Below is a small trained network, with its code and all its weights. Each question gives an input and a class and asks what happens when units are switched off, that is, made to give their printed mean instead of their output.

import numpy as np


def w(rows, s, z=0):
    codes = np.array(rows[::2]) - 128.0
    scale = np.full(codes.shape[1], s)
    scale[-1] = z or s
    return codes * scale


def norm(h):
    return h / np.sqrt((h * h).mean(-1, keepdims=True) + 1e-5)


def f(y):
    return np.maximum(y, 0)


def log_softmax(a):
    a = a - a.max(-1, keepdims=True)
    return a - np.log(np.exp(a).sum(-1, keepdims=True))


def net(x, mask):
    res = np.array(x, float).reshape(1, 8) / 4 @ E
    u = 0
    for l in range(4):
        y = f(norm(res) @ A[l][:, :-1].T + A[l][:, -1])
        res = res + np.where(mask[u : u + 5], y, B[l][:, -1]) @ B[l][:, :-1]
        u += 5
    return log_softmax(norm(res)[-1] @ U[:, :-1].T + U[:, -1])


A, B = {}, {}
E = w([
[95,191,88,201,40,144,95,146,84,174,163,42],'x0',
[121,130,127,207,158,23,212,77,116,158,45,168],'x1',
[132,128,130,114,108,88,41,196,182,127,197,127],'x2',
[106,112,123,67,213,140,164,156,74,85,134,135],'x3',
[102,163,165,168,123,183,75,170,64,249,153,104],'x4',
[187,94,172,194,215,122,123,82,141,40,143,186],'x5',
[98,108,116,143,134,189,65,130,163,106,192,202],'x6',
[43,254,176,197,60,120,111,132,192,121,140,34],'x7',
],0.0065)
A[0] = w([
[255,102,74,143,102,45,31,42,143,93,178,20,142],'0.n0',
[173,60,206,101,169,114,135,123,114,157,131,157,166],'0.n1',
[160,100,148,194,243,205,134,90,102,53,57,164,156],'0.n2',
[219,116,71,177,206,211,92,114,166,108,144,122,149],'0.n3',
[160,81,149,83,41,136,135,194,60,30,77,62,251],'0.n4',
],0.0043,0.0013)
B[0] = w([
[86,17,124,52,178,186,208,231,104,63,176,213,199],'0.n0',
[25,104,139,141,81,129,91,151,68,90,233,85,210],'0.n1',
[169,239,86,205,88,145,133,112,178,160,143,86,252],'0.n2',
[104,90,200,85,92,47,109,3,147,36,205,89,200],'0.n3',
[149,103,36,196,148,246,136,205,225,110,84,121,209],'0.n4',
],0.0073,0.0041)
A[1] = w([
[134,161,88,153,107,14,121,181,173,165,64,101,125],'1.n0',
[105,139,176,174,108,81,160,212,127,212,150,130,61],'1.n1',
[234,162,115,112,107,2,68,165,74,182,151,158,99],'1.n2',
[114,115,71,205,200,73,97,52,182,118,97,170,7],'1.n3',
[124,166,180,160,183,95,58,176,109,75,114,130,27],'1.n4',
],0.0048,0.0011)
B[1] = w([
[73,70,102,150,107,70,42,68,65,107,143,190,251],'1.n0',
[89,71,200,138,184,145,197,128,108,87,85,122,233],'1.n1',
[140,79,216,195,38,168,160,13,241,64,176,81,164],'1.n2',
[2,166,151,54,115,189,103,53,53,121,79,146,240],'1.n3',
[68,135,72,109,77,141,142,56,135,143,50,20,184],'1.n4',
],0.0073,0.0027)
A[2] = w([
[80,159,210,87,121,202,73,132,167,212,166,91,74],'2.n0',
[2,113,182,93,152,198,206,163,210,176,164,147,191],'2.n1',
[114,104,25,183,95,97,28,95,112,144,173,156,2],'2.n2',
[138,182,99,153,190,63,210,103,113,192,87,116,191],'2.n3',
[121,19,107,163,130,153,115,101,160,117,123,105,113],'2.n4',
],0.0054,0.00075)
B[2] = w([
[156,77,130,168,207,166,154,184,124,202,59,99,231],'2.n0',
[124,128,44,103,63,87,52,189,127,196,100,157,252],'2.n1',
[116,117,145,93,129,77,120,102,172,101,39,118,183],'2.n2',
[162,186,92,104,177,63,230,114,102,110,153,68,201],'2.n3',
[111,72,254,155,99,94,197,174,174,146,70,133,200],'2.n4',
],0.0092,0.0048)
A[3] = w([
[107,139,100,172,97,145,119,137,4,3,138,120,91],'3.n0',
[177,23,212,164,68,232,127,34,150,73,195,166,220],'3.n1',
[16,53,158,156,15,111,23,57,198,157,111,230,255],'3.n2',
[125,161,38,21,169,208,146,185,30,201,171,105,197],'3.n3',
[143,65,169,136,174,146,52,73,123,52,137,141,230],'3.n4',
],0.0043,0.0015)
B[3] = w([
[71,172,176,139,159,75,142,100,99,128,108,183,159],'3.n0',
[128,80,109,60,88,136,108,104,163,1,142,134,210],'3.n1',
[177,91,140,109,124,136,159,114,148,104,196,203,255],'3.n2',
[206,152,53,158,152,188,134,175,175,171,91,137,206],'3.n3',
[93,214,92,90,107,129,91,117,124,112,119,97,189],'3.n4',
],0.012,0.006)
U = w([
[65,89,171,210,131,57,147,184,149,180,131,139,34],'0',
[118,144,109,71,61,103,87,109,225,17,213,220,244],'1',
[115,242,118,129,191,32,205,43,5,100,123,90,2],'2',
[211,163,32,117,164,226,91,254,147,204,103,103,187],'3',
],0.008,0.0014)

Each question gives the input, the list of numbers given to net, and the class t.
The units are the neurons (one row each of A and B). Each row of codes is followed by its name. A weight is (code - 128) times the scale printed after its matrix; where a second scale follows, it is the last column's (A, B and U).
mask holds one flag per neuron, layer by layer. A switched-off neuron (its flag False) gives its mean, the last column of its row in B, instead of its output. The means were averaged over made-up inputs and are rounded, as every weight is.
A unit's drop is (log p(t) with every unit on - log p(t) with that unit switched off) / (log p(t) with every unit on - log p(t) with every unit switched off).
The circuit of an input: a set's keep is (log p(t) with only the set's units on - log p(t) with every unit switched off) / (log p(t) with every unit on - log p(t) with every unit switched off). Starting from the 12 units with the biggest drops (on a tie, the unit counted first), units are removed one at a time, each time the one whose removal leaves the highest keep (on an exact tie, the one counted first), for as long as the keep stays at least 0.8.
units of the circuit, in order: the units of the circuit, biggest drop first
most important unit: the unit with the biggest drop
top k neurons: the k neurons with the biggest drops, biggest first
k most important neurons of layer l: the k neurons of layer l with the biggest drops, biggest first
drop when u is switched off: that unit's drop, to one decimal
input [-1,3,2,6,-1,6,3,0], class 2: units of the circuit, in order -> (0.n2; 3.n0; 1.n3)
input [-6,-2,-5,-7,0,-5,5,6], class 3: most important unit -> 2.n0
input [8,1,-3,0,-7,2,-5,0], class 0: units of the circuit, in order -> (0.n4; 0.n0; 2.n4; 3.n1)
input [-3,-7,1,8,-8,-5,0,-7], class 3: 2 most important neurons of layer 1 -> (1.n0; 1.n2)
input [8,-3,-3,-4,3,4,-5,-4], class 1: top 3 neurons -> (3.n1; 2.n0; 2.n1)
input [1,-4,4,-5,2,2,-2,8], class 3: top 2 neurons -> (2.n0; 0.n0)
input [5,4,-5,-3,4,1,3,6], class 2: 3 most important neurons of layer 2 -> (2.n3; 2.n4; 2.n1)
input [-5,8,-8,1,1,0,7,-8], class 2: top 2 neurons -> (0.n2; 2.n3)
input [1,-4,-8,0,5,7,1,1], class 2: 4 most important neurons of layer 3 -> (3.n2; 3.n0; 3.n3; 3.n4)
input [-5,7,0,0,-8,-8,-3,4], class 2: top 3 neurons -> (2.n3; 3.n1; 2.n1)
input [-3,5,3,1,2,3,0,8], class 2: 2 most important neurons of layer 0 -> (0.n4; 0.n0)
input [-8,8,2,7,7,8,6,2], class 2: top 2 neurons -> (0.n2; 1.n4)
input [-6,-7,0,6,5,8,-2,5], class 3: top 2 neurons -> (2.n0; 1.n0)
input [-1,-1,-8,8,-1,-5,-3,0], class 3: units of the circuit, in order -> (3.n3)
input [-1,4,0,-2,1,8,-1,3], class 2: 2 most important neurons of layer 0 -> (0.n2; 0.n4)
input [-2,-7,-2,2,-6,0,-4,8], class 3: drop when 3.n1 is switched off -> 0.1
